Below is a small trained network, with its code and all its weights. Each question gives an input and a class and asks what happens when units are switched off, that is, made to give their printed mean instead of their output.

import numpy as np


def w(rows, s, z=0):
    codes = np.array(rows[::2]) - 128.0
    scale = np.full(codes.shape[1], s)
    scale[-1] = z or s
    return codes * scale


def norm(h):
    return h / np.sqrt((h * h).mean(-1, keepdims=True) + 1e-5)


def f(y):
    return y / 2 * (1 + np.tanh(0.7978845608 * (y + 0.044715 * y**3)))


def log_softmax(a):
    a = a - a.max(-1, keepdims=True)
    return a - np.log(np.exp(a).sum(-1, keepdims=True))


def net(x, mask):
    res = np.array(x, float).reshape(1, 6) / 4 @ E
    u = 0
    for l in range(3):
        y = f(norm(res) @ A[l][:, :-1].T + A[l][:, -1])
        res = res + np.where(mask[u : u + 8], y, B[l][:, -1]) @ B[l][:, :-1]
        u += 8
    return log_softmax(norm(res)[-1] @ U[:, :-1].T + U[:, -1])


A, B = {}, {}
E = w([
[139,143,131,91,253],'x0',
[125,14,108,158,164],'x1',
[128,128,128,125,126],'x2',
[128,128,128,128,128],'x3',
[128,128,126,130,130],'x4',
[27,136,76,126,148],'x5',
],0.007)
A[0] = w([
[190,137,134,150,115,235],'0.n0',
[72,169,102,144,79,5],'0.n1',
[130,105,152,157,180,54],'0.n2',
[44,139,126,142,142,177],'0.n3',
[94,60,135,193,12,114],'0.n4',
[138,161,135,79,168,117],'0.n5',
[120,211,116,184,22,189],'0.n6',
[131,247,150,86,145,69],'0.n7',
],0.011,0.0023)
B[0] = w([
[226,170,133,79,57,178],'0.n0',
[58,76,170,210,209,172],'0.n1',
[153,87,125,68,73,145],'0.n2',
[84,154,63,105,123,188],'0.n3',
[143,138,49,193,58,249],'0.n4',
[164,194,106,119,128,166],'0.n5',
[113,87,219,3,188,255],'0.n6',
[138,161,63,200,24,222],'0.n7',
],0.011,0.0071)
A[1] = w([
[171,86,201,89,150,176],'1.n0',
[233,109,138,181,114,112],'1.n1',
[79,138,91,139,85,64],'1.n2',
[45,114,250,149,144,3],'1.n3',
[243,70,170,148,175,23],'1.n4',
[53,86,136,78,191,93],'1.n5',
[188,137,247,127,110,7],'1.n6',
[138,247,116,216,145,77],'1.n7',
],0.012,0.0025)
B[1] = w([
[165,180,57,124,185,245],'1.n0',
[120,140,194,105,2,253],'1.n1',
[113,177,113,122,194,215],'1.n2',
[117,187,122,106,57,191],'1.n3',
[129,225,66,118,144,214],'1.n4',
[163,107,180,91,71,245],'1.n5',
[91,6,131,120,182,233],'1.n6',
[94,134,195,114,183,223],'1.n7',
],0.019,0.0045)
A[2] = w([
[130,30,91,72,179,119],'2.n0',
[166,4,126,77,183,120],'2.n1',
[88,185,124,162,88,140],'2.n2',
[71,157,96,235,175,108],'2.n3',
[169,101,246,177,104,135],'2.n4',
[211,159,208,135,105,85],'2.n5',
[180,149,88,147,113,133],'2.n6',
[82,54,46,206,167,4],'2.n7',
],0.016,0.0041)
B[2] = w([
[182,50,112,187,151,244],'2.n0',
[194,37,115,10,183,254],'2.n1',
[189,73,146,123,127,244],'2.n2',
[9,127,102,68,157,236],'2.n3',
[166,207,87,153,178,204],'2.n4',
[75,46,152,201,201,235],'2.n5',
[128,196,91,146,155,178],'2.n6',
[25,6,30,225,39,199],'2.n7',
],0.019,0.0058)
U = w([
[213,22,109,56,167,254],'0',
[207,119,109,219,10,121],'1',
[153,128,200,242,216,62],'2',
[200,221,32,95,154,94],'3',
[91,109,223,27,8,50],'4',
[16,39,44,176,60,94],'5',
[9,161,135,63,188,134],'6',
],0.016,0.0032)

Each question gives the input, the list of numbers given to net, and the class t.
The units are the neurons (one row each of A and B). Each row of codes is followed by its name. A weight is (code - 128) times the scale printed after its matrix; where a second scale follows, it is the last column's (A, B and U).
mask holds one flag per neuron, layer by layer. A switched-off neuron (its flag False) gives its mean, the last column of its row in B, instead of its output. The means were averaged over made-up inputs and are rounded, as every weight is.
A unit's drop is (log p(t) with every unit on - log p(t) with that unit switched off) / (log p(t) with every unit on - log p(t) with every unit switched off).
The circuit of an input: a set's keep is (log p(t) with only the set's units on - log p(t) with every unit switched off) / (log p(t) with every unit on - log p(t) with every unit switched off). Starting from the 12 units with the biggest drops (on a tie, the unit counted first), units are removed one at a time, each time the one whose removal leaves the highest keep (on an exact tie, the one counted first), for as long as the keep stays at least 0.8.
units of the circuit, in order: the units of the circuit, biggest drop first
most important unit: the unit with the biggest drop
k most important neurons: the k neurons with the biggest drops, biggest first
k most important neurons of layer l: the k neurons of layer l with the biggest drops, biggest first
drop of u: that unit's drop, to one decimal
input [-4,-4,4,-3,-3,2], class 4: most important unit	1.n3
input [-6,3,-7,3,-6,0], class 1: 4 most important neurons	(0.n4, 1.n6, 2.n1, 0.n3)
input [2,1,3,7,7,-2], class 3: units of the circuit, in order	(0.n7, 0.n4, 1.n4, 0.n6)
input [1,-6,-5,-2,-7,6], class 6: 2 most important neurons	(0.n7, 1.n1)
input [7,3,2,-1,8,0], class 3: 4 most important neurons	(0.n6, 1.n6, 1.n4, 0.n3)
input [-2,-1,-1,3,-2,1], class 4: units of the circuit, in order	(1.n3, 0.n6, 0.n1)
input [5,2,-5,-6,4,-7], class 3: 2 most important neurons	(1.n4, 0.n7)
input [0,5,-1,-3,3,0], class 1: units of the circuit, in order	(2.n1, 1.n6, 2.n3)
input [0,-7,4,3,5,3], class 4: 2 most important neurons	(0.n6, 0.n4)
input [-1,1,-3,8,-4,0], class 1: 2 most important neurons of layer 1	(1.n1, 1.n0)
input [7,-7,-4,-6,2,4], class 6: 2 most important neurons	(1.n7, 2.n3)
input [0,-8,3,4,-3,7], class 4: 3 most important neurons	(0.n6, 0.n4, 0.n1)
input [1,-4,0,4,5,1], class 6: 2 most important neurons	(0.n7, 1.n1)
input [3,-4,3,5,5,2], class 6: most important unit	1.n7
input [6,8,8,3,5,-7], class 3: 2 most important neurons	(1.n4, 0.n6)
input [0,3,3,3,1,4], class 5: 3 most important neurons	(0.n6, 1.n1, 2.n7)
input [-8,1,-3,-7,0,-6], class 1: units of the circuit, in order	(2.n1, 2.n3)
input [1,-1,-2,-7,8,-4], class 2: 2 most important neurons	(0.n6, 2.n5)
input [1,6,5,-7,-2,-1], class 3: 2 most important neurons of layer 0	(0.n7, 0.n4)
input [-7,2,-3,-4,6,-5], class 1: most important unit	0.n4
input [1,1,-7,-6,7,-8], class 3: 4 most important neurons of layer 1	(1.n0, 1.n4, 1.n7, 1.n5)
input [8,-5,6,0,-7,0], class 2: 2 most important neurons	(1.n7, 0.n3)
input [2,-1,-3,5,-4,6], class 6: 3 most important neurons	(0.n6, 1.n6, 0.n4)
input [-6,3,2,-4,7,0], class 1: 2 most important neurons	(0.n4, 1.n6)
input [-6,-5,-8,8,2,2], class 4: 2 most important neurons of layer 0	(0.n6, 0.n1)
input [5,3,8,7,-5,-6], class 3: drop of 0.n7	0.1
input [0,7,-1,-3,2,-1], class 1: drop of 0.n6	0.9
